Where the symbols take the objects:
q754 δ q648
q754 σ q459
q754 θ q289
q754 π q897
q532 δ q459
q532 σ q426
q532 θ q249
q532 π q688
q457 δ q160
q457 σ q211
q457 θ q986
q457 π q826
q45 δ q260
q45 σ q938
q45 θ q797
q45 π q991
q998 δ q594
q998 σ q160
q998 θ q927
q998 π q912
q560 δ q292
q560 σ q897
q560 θ q447
q560 π q121
q211 δ q928
q211 σ q342
q211 θ q572
q211 π q676
q927 δ q998
q927 σ q457
q927 θ q912
q927 π q681
q1 δ q318
q1 σ q701
q1 θ q191
q1 π q88
q845 δ q469
q845 σ q759
q845 θ q794
q845 π q428
q648 δ q688
q648 σ q100
q648 θ q754
q648 π q289
q732 δ q644
q732 σ q927
q732 θ q537
q732 π q884
q318 δ q156
q318 σ q493
q318 θ q1
q318 π q191
q681 δ q912
q681 σ q826
q681 θ q943
q681 π q644
q100 δ q295
q100 σ q407
q100 θ q459
q100 π q532
q794 δ q845
q794 σ q875
q794 θ q428
q794 π q176
q849 δ q176
q849 σ q469
q849 θ q305
q849 π q70
q4 δ q579
q4 σ q730
q4 θ q638
q4 π q928
q642 δ q121
q642 σ q685
q642 θ q293
q642 π q760
q295 δ q144
q295 σ q237
q295 θ q100
q295 π q459
q156 δ q939
q156 σ q172
q156 θ q318
q156 π q1
q677 δ q168
q677 σ q293
q677 θ q342
q677 π q579
q797 δ q45
q797 σ q94
q797 θ q991
q797 π q633
q332 δ q731
q332 σ q797
q332 θ q921
q332 π q582
q572 δ q211
q572 σ q579
q572 θ q676
q572 π q614
q426 δ q596
q426 σ q482
q426 θ q144
q426 π q295
q249 δ q532
q249 σ q144
q249 θ q688
q249 π q648
q658 δ q884
q658 σ q943
q658 θ q846
q658 π q651
q70 δ q305
q70 σ q794
q70 θ q143
q70 π q519
q469 δ q898
q469 σ q651
q469 θ q845
q469 π q794
q428 δ q794
q428 σ q864
q428 θ q176
q428 π q849
q846 δ q658
q846 σ q644
q846 θ q651
q846 π q759
q144 δ q426
q144 σ q719
q144 θ q295
q144 π q100
q875 δ q759
q875 σ q884
q875 θ q864
q875 π q898
q633 δ q991
q633 σ q490
q633 θ q817
q633 π q731
q558 δ q389
q558 σ q731
q558 θ q482
q558 π q719
q289 δ q754
q289 σ q532
q289 θ q897
q289 π q917
q991 δ q797
q991 σ q368
q991 θ q633
q991 π q817
q986 δ q457
q986 σ q572
q986 θ q826
q986 π q594
q759 δ q651
q759 σ q537
q759 θ q875
q759 π q864
q897 δ q289
q897 σ q249
q897 θ q917
q897 π q630
q368 δ q94
q368 σ q1
q368 θ q490
q368 π q260
q912 δ q927
q912 σ q986
q912 θ q681
q912 π q943
q143 δ q70
q143 σ q428
q143 θ q519
q143 π q997
q292 δ q685
q292 σ q289
q292 θ q560
q292 π q447
q930 δ q17
q930 σ q70
q930 θ q218
q930 π q172
q121 δ q447
q121 σ q630
q121 θ q642
q121 π q293
q638 δ q4
q638 σ q168
q638 θ q928
q638 π q211
q88 δ q191
q88 σ q939
q88 θ q938
q88 π q94
q582 δ q921
q582 σ q633
q582 θ q389
q582 π q558
q701 δ q493
q701 σ q17
q701 θ q199
q701 π q939
q921 δ q332
q921 σ q991
q921 θ q582
q921 π q389
q719 δ q482
q719 σ q921
q719 θ q237
q719 π q407
q630 δ q917
q630 σ q648
q630 θ q685
q630 π q292
q459 δ q100
q459 σ q596
q459 θ q532
q459 π q249
q938 δ q88
q938 σ q156
q938 θ q94
q938 π q368
q644 δ q943
q644 σ q998
q644 θ q732
q644 π q537
q731 δ q817
q731 σ q45
q731 θ q332
q731 π q921
q94 δ q938
q94 σ q318
q94 θ q368
q94 π q490
q260 δ q490
q260 σ q88
q260 θ q45
q260 π q797
q817 δ q633
q817 σ q260
q817 θ q731
q817 π q332
q685 δ q630
q685 σ q754
q685 θ q292
q685 π q560
q928 δ q638
q928 σ q677
q928 θ q211
q928 π q572
q688 δ q249
q688 σ q295
q688 θ q648
q688 π q754
q579 δ q342
q579 σ q679
q579 θ q4
q579 π q638
q218 δ q930
q218 σ q143
q218 θ q172
q218 π q493
q997 δ q519
q997 σ q849
q997 θ q17
q997 π q930
q864 δ q875
q864 σ q658
q864 θ q898
q864 π q469
q594 δ q826
q594 σ q614
q594 θ q998
q594 π q927
q237 δ q719
q237 σ q582
q237 θ q407
q237 π q596
q168 δ q730
q168 σ q642
q168 θ q677
q168 π q342
q191 δ q1
q191 σ q199
q191 θ q88
q191 π q938
q447 δ q560
q447 σ q917
q447 θ q121
q447 π q642
q679 δ q760
q679 σ q447
q679 θ q730
q679 π q168
q160 δ q614
q160 σ q928
q160 θ q457
q160 π q986
q730 δ q679
q730 σ q121
q730 θ q168
q730 π q677
q172 δ q218
q172 σ q519
q172 θ q493
q172 π q701
q519 δ q143
q519 σ q176
q519 θ q997
q519 π q17
q17 δ q997
q17 σ q305
q17 θ q930
q17 π q218
q884 δ q537
q884 σ q681
q884 θ q658
q884 π q846
q176 δ q428
q176 σ q898
q176 θ q849
q176 π q305
q939 δ q199
q939 σ q218
q939 θ q156
q939 π q318
q305 δ q849
q305 σ q845
q305 θ q70
q305 π q143
q760 δ q293
q760 σ q560
q760 θ q679
q760 π q730
q898 δ q864
q898 σ q846
q898 θ q469
q898 π q845
q482 δ q558
q482 σ q332
q482 θ q719
q482 π q237
q943 δ q681
q943 σ q594
q943 θ q644
q943 π q732
q917 δ q897
q917 σ q688
q917 θ q630
q917 π q685
q596 δ q407
q596 σ q558
q596 θ q426
q596 π q144
q293 δ q642
q293 σ q292
q293 θ q760
q293 π q679
q407 δ q237
q407 σ q389
q407 θ q596
q407 π q426
q676 δ q572
q676 σ q4
q676 θ q614
q676 π q160
q490 δ q368
q490 σ q191
q490 θ q260
q490 π q45
q537 δ q732
q537 σ q912
q537 θ q884
q537 π q658
q651 δ q846
q651 σ q732
q651 θ q759
q651 π q875
q342 δ q677
q342 σ q760
q342 θ q579
q342 π q4
q614 δ q676
q614 σ q638
q614 θ q160
q614 π q457
q389 δ q582
q389 σ q817
q389 θ q558
q389 π q482
q199 δ q701
q199 σ q930
q199 θ q939
q199 π q156
q493 δ q172
q493 σ q997
q493 θ q701
q493 π q199
q826 δ q986
q826 σ q676
q826 θ q594
q826 π q998

The rows follow the links: the fewer symbols apart two objects are, the more alike their rows tend to be.

Each row is also shifted at random along 7 hidden directions that mean nothing.

Name the object of each row.
68 13 -7 24 5 -23 46 -54 31 -46 -28 -13 -7 -38 -28 42 27 17 6 68 19 -43 30 -6 -38 -10 2 34 22 19 17 -19 0 0 53 -2 18 35 -3 -1 -12 -17
object: q845
16 20 -14 45 5 17 14 -48 -5 -60 5 12 -7 -46 5 56 25 -7 -7 78 -32 -14 20 17 -68 -7 -7 10 41 26 -66 37 10 -24 32 32 8 24 0 -44 11 18
object: q160
77 41 15 -25 -12 -9 23 -27 4 -62 9 18 -47 -21 -51 74 6 40 -15 16 5 14 6 4 -5 -13 6 -10 10 10 -34 -21 -9 9 22 -36 62 9 25 -14 9 38
object: q817
-77 1 -2 30 -16 30 -5 -61 -26 -21 -19 48 -28 6 1 12 -28 8 37 38 -5 21 -13 11 -14 -38 39 -13 -34 18 -44 21 39 13 29 43 -12 38 56 -26 -44 42
object: q237
-26 0 14 1 -27 -17 -48 -7 20 23 -17 -11 3 29 -14 -48 -48 -3 35 -78 11 25 -4 35 27 25 -41 -18 4 -21 62 5 -21 25 -18 -34 6 -39 -38 4 19 5
object: q389
45 2 6 21 6 -18 48 -64 35 -42 -41 -5 0 -33 -31 17 32 -20 5 94 23 -24 20 -20 -41 -21 34 34 19 32 15 -23 9 -3 70 15 10 59 31 -6 -25 -32
object: q428
-32 0 -4 30 5 13 -30 9 12 33 6 -5 15 -31 45 8 26 -33 -11 -19 -11 -8 -8 25 -27 24 2 -9 27 -16 10 57 -5 -4 2 -6 -26 -20 -36 -12 1 -10
object: q594
40 18 -12 24 -20 27 -9 -16 -25 41 5 47 -15 -60 20 69 17 41 -30 -9 55 -6 0 -41 -4 7 75 -40 -38 -27 32 4 15 -4 50 -37 15 -6 -17 73 -50 -20
object: q156
-68 -26 -18 -12 24 36 -44 26 -39 34 7 16 21 29 44 -18 -2 -3 21 -57 -30 15 -32 -9 9 -6 -7 -5 -65 -10 -62 33 18 -18 -43 17 -39 -20 11 -9 2 32
object: q642
91 -5 -24 44 -2 -18 -32 -81 -19 -8 10 -12 9 -26 -33 4 5 23 44 18 -20 13 57 -41 -60 -2 -37 39 7 14 46 -13 27 -55 -2 0 39 4 -2 23 -11 0
object: q168
12 -13 0 23 -62 -11 -37 -35 41 25 21 -2 -31 22 1 -39 -63 -57 19 65 1 43 54 16 9 -7 -34 -20 71 24 29 -9 -6 22 3 39 -11 17 2 7 -7 -10
object: q596
54 -10 -28 3 21 19 -47 -17 -17 12 23 2 1 7 2 7 17 46 37 -84 -15 8 10 4 -13 9 -36 5 -58 -13 -27 14 11 -32 -37 -33 11 -28 -15 10 18 38
object: q560
-126 -31 16 18 15 35 -31 -28 -5 37 -42 15 24 11 22 -46 -6 -55 22 38 -31 27 -5 -47 -26 -14 23 15 -11 21 8 1 29 -28 13 40 -28 28 21 4 -17 -25
object: q760
-19 46 31 9 -8 25 21 -31 23 -60 -55 16 -27 -27 -33 64 -15 30 -17 29 9 -12 3 20 -16 15 -4 -31 28 10 -16 -20 -32 15 57 -38 54 -1 -44 -2 43 1
object: q797
-44 -2 -4 -32 25 -2 7 68 -50 6 15 -8 34 28 5 -25 -7 17 -11 -42 -48 -8 -18 -15 12 9 -32 21 -28 -17 -18 -4 -7 -22 -54 14 -2 -23 4 -13 16 16
object: q579
-76 -14 31 -2 -14 -4 -12 -16 -6 34 -20 21 -6 25 -17 -42 -16 -25 22 -17 1 42 -24 -9 15 -16 51 -6 -40 -5 40 2 30 9 10 4 -7 20 62 -5 -49 -1
object: q558
-13 27 23 -52 -6 4 59 31 -10 -58 -8 5 -13 15 -19 19 -27 12 -50 61 21 -4 -18 -23 45 -18 12 -14 44 20 -31 -59 -18 26 -1 16 22 9 1 5 35 -10
object: q1
-3 -43 -2 -4 11 -1 -39 58 14 47 31 -25 13 68 11 -87 -17 -7 26 -87 -22 15 2 36 40 25 -44 -12 -53 -19 -11 4 -7 -6 -56 -4 -19 -33 -2 2 33 3
object: q289
-96 23 6 -19 40 19 98 -2 -13 -70 -52 14 -4 -13 6 59 21 18 -27 110 -14 -57 -30 -13 -10 -43 44 30 4 28 -66 -24 12 22 44 45 -18 64 41 -43 -23 13
object: q864
61 -38 22 -7 12 1 -14 24 16 103 45 19 -23 -2 -17 -27 60 -15 -21 -21 -5 44 33 -54 -10 1 79 3 -72 -13 49 -25 35 -44 12 -34 19 40 80 51 -80 -36
object: q897
120 10 -2 1 17 -50 -8 5 18 14 33 -50 18 -30 -50 -8 48 32 -6 -73 -4 -4 36 -2 -38 43 -36 38 32 -28 109 -10 -16 -37 -32 -69 51 -31 -44 18 12 -22
object: q986
-28 -24 6 -19 -2 -26 36 63 20 44 0 -17 15 12 36 -24 11 -57 -33 51 3 -19 -12 -10 33 -6 28 3 13 -1 10 -1 -7 28 9 25 -47 19 24 1 -31 -38
object: q898
-41 -28 -6 28 8 11 -57 0 -27 87 -11 4 35 -7 19 -30 8 -3 22 -63 -17 15 8 -44 -25 21 13 8 -62 -28 71 15 23 -44 -9 -22 -6 -22 -13 47 -39 -24
object: q730
88 -14 -12 28 1 -53 -7 -76 4 -56 26 -50 8 -10 -20 -19 14 -16 45 51 -3 11 20 7 -26 -22 -25 44 72 33 18 14 33 -5 -36 35 -3 9 16 -41 4 16
object: q943
-93 33 40 -45 2 36 49 25 48 23 -25 24 -43 7 -29 12 -23 10 -50 46 -12 1 39 -20 2 2 17 -7 41 7 51 -83 -34 12 31 -21 34 51 -13 30 -16 -35
object: q295
9 -10 9 19 30 -47 24 -52 -7 -23 -21 -50 26 -6 -37 -25 22 30 37 9 2 -16 0 -22 -18 -12 13 62 13 7 87 -19 40 -9 -16 0 7 16 15 -8 -27 -8
object: q884
24 10 -22 63 -23 3 -67 -62 -17 -32 -20 3 2 3 -4 15 -36 56 80 -105 14 -4 -18 75 -6 24 -54 -36 -51 -25 -11 63 -1 12 -1 -37 16 -65 -52 -16 35 60
object: q332
54 28 -21 -33 10 7 -1 32 -24 33 32 12 -5 -29 -8 59 21 44 -35 -33 -21 -8 38 -46 -23 16 -26 13 1 -22 24 -30 -20 -37 -23 -44 39 -12 -34 41 -9 3
object: q677
-173 6 14 11 74 33 42 -18 -51 -75 -59 9 34 1 7 0 33 33 21 -10 -38 -34 -87 22 -28 -28 47 34 -48 7 -72 40 41 -6 -4 38 -28 22 37 -82 4 41
object: q998
117 -15 -51 12 -43 7 -33 0 -5 44 64 46 -18 -41 73 53 32 -47 -12 3 59 7 -9 5 3 -16 47 -39 -31 -13 -75 76 9 10 30 15 -54 -2 32 15 -45 12
object: q519
-21 -12 10 -36 9 16 22 54 26 0 25 1 -24 54 -8 -36 -14 -12 -20 21 -29 13 18 18 30 -4 -21 -8 7 14 -52 -38 -20 5 -27 21 -4 19 24 -16 27 5
object: q648
10 12 -19 10 -5 22 -34 72 -24 119 29 24 12 -49 41 43 30 21 -48 -79 -18 -13 27 -32 -27 50 12 -21 -45 -62 69 24 -19 -36 4 -61 9 -36 -48 74 -43 -31
object: q4

From each start, follow one symbol. Which object do you reach?
Answers are names.
start -39 -41 -17 25 -4 -13 -17 15 -39 37 34 -3 17 4 73 -15 16 -49 12 31 -8 9 -38 3 24 -31 49 -1 -14 0 -41 71 53 16 -30 62 -82 7 61 -29 -57 20
θ: q884
start 35 -13 0 2 -7 -22 -29 64 16 79 45 -25 18 -21 26 -25 29 -46 -37 -43 -13 10 14 3 -10 43 -6 -8 26 -33 56 31 -20 -17 -22 -25 -10 -29 -21 16 -9 -39
θ: q986
start -29 20 7 -11 8 18 33 13 -8 5 -1 22 -6 -34 -8 39 21 -15 -53 76 -41 -1 31 -49 -46 -3 21 15 31 12 -2 -22 -6 -31 31 12 22 40 14 9 -19 -25
π: q211
start -12 10 21 -45 -15 -12 25 9 9 4 16 11 -32 31 -33 -18 -29 -5 -12 27 -7 30 19 -15 24 -23 5 8 28 8 29 -51 -3 17 -13 9 17 31 41 -2 -23 7
θ: q596
start -52 9 7 -31 44 6 39 75 -51 6 11 10 22 -2 -6 4 37 23 -41 -30 -47 -15 -28 -21 -11 5 26 23 -50 -23 -19 3 6 -31 -17 -2 9 4 39 -17 -17 6
δ: q211
start 21 -14 26 10 -27 -22 -22 19 -1 18 9 3 -10 14 -8 -19 -3 -32 -6 -9 9 38 -18 8 30 5 33 -33 -28 -6 -4 24 7 11 12 -11 8 -15 43 -3 -10 -2
π: q817
start 21 -14 1 -30 -22 -30 20 3 -11 -34 39 -6 -24 60 -34 -51 -44 -10 19 44 -22 34 15 10 36 -39 -22 16 14 29 -30 -34 16 17 -46 58 0 29 73 -37 -8 34
δ: q596
start -28 12 -2 -22 20 1 8 20 11 -15 14 -22 4 -10 26 17 14 -13 -20 3 -12 -12 -18 23 1 2 -21 7 64 3 -19 21 -15 14 -34 4 -24 -9 -32 -34 24 12
θ: q681
start -82 -30 -9 26 17 -19 -10 17 -21 11 -18 -38 45 24 45 -46 -11 -5 35 -26 -6 -26 -41 25 27 0 -9 13 -10 -12 12 41 21 24 -40 30 -58 -26 -9 -24 -3 11
σ: q943
start -9 -45 21 52 -21 -22 -22 -46 24 42 -7 -13 -2 35 -43 -96 -23 -25 46 29 -7 38 45 -9 -11 -2 17 15 -17 13 92 -28 38 -14 15 26 12 33 52 20 -46 -36
σ: q407
start -32 -13 19 -1 33 -42 30 5 -5 32 -29 -45 37 -2 -23 -38 29 26 11 -24 2 -24 -11 -32 4 4 29 47 -14 -17 116 -27 25 -3 -14 -23 0 6 6 20 -46 -32
π: q759
start -4 6 -6 48 3 24 -4 -49 20 3 -23 6 -21 1 -37 -4 -16 59 35 -17 -4 -13 47 21 -34 17 -18 0 -34 -4 43 -27 8 -16 27 -23 38 16 -25 26 -7 -2
σ: q426
start -71 -18 21 26 -6 44 -3 1 26 64 -5 39 -31 6 13 -14 2 -27 -16 47 -11 15 31 -11 -14 -4 60 -23 -33 3 4 -10 19 -8 52 14 -7 52 42 28 -53 -30
σ: q144
start -12 -3 -7 54 11 1 -13 -56 -29 2 -23 10 1 13 -48 -25 -14 92 67 -78 -1 -7 13 16 -21 5 4 18 -93 -25 69 -7 41 -20 5 -25 37 -1 9 21 -40 22
θ: q295
start 28 14 -9 27 18 34 -2 -40 32 -21 -9 9 -34 -5 -31 28 3 55 16 -6 -13 -14 48 23 -38 15 -29 -1 -14 8 -10 -27 -11 -21 23 -33 43 17 -35 14 20 6
θ: q289
start -113 -24 13 79 4 8 0 -40 18 47 -71 -5 30 -29 39 -13 10 -34 18 55 11 -34 -6 -9 -29 5 55 5 -13 1 64 30 30 12 68 21 -45 28 -10 16 -59 -51
π: q898
start -27 34 26 17 12 14 25 -59 -16 -78 -49 26 -21 -16 -48 51 5 50 15 12 1 0 -29 13 -23 -14 34 -7 -40 13 -41 -2 16 2 49 -21 50 18 30 -27 6 37
δ: q991
start -4 11 -18 4 21 35 -12 -71 0 -62 -12 15 -15 -4 -8 35 -3 8 27 53 -30 8 21 -11 -42 -29 -36 19 23 44 -77 -13 9 -24 -2 26 12 26 -4 -26 35 34
θ: q642
start -29 36 36 0 -2 3 17 -72 30 -93 -61 4 -27 -3 -64 25 -25 11 20 45 -1 10 2 18 -19 -9 -18 3 44 34 -7 -32 -15 16 42 -13 53 19 -12 -33 41 16
σ: q45
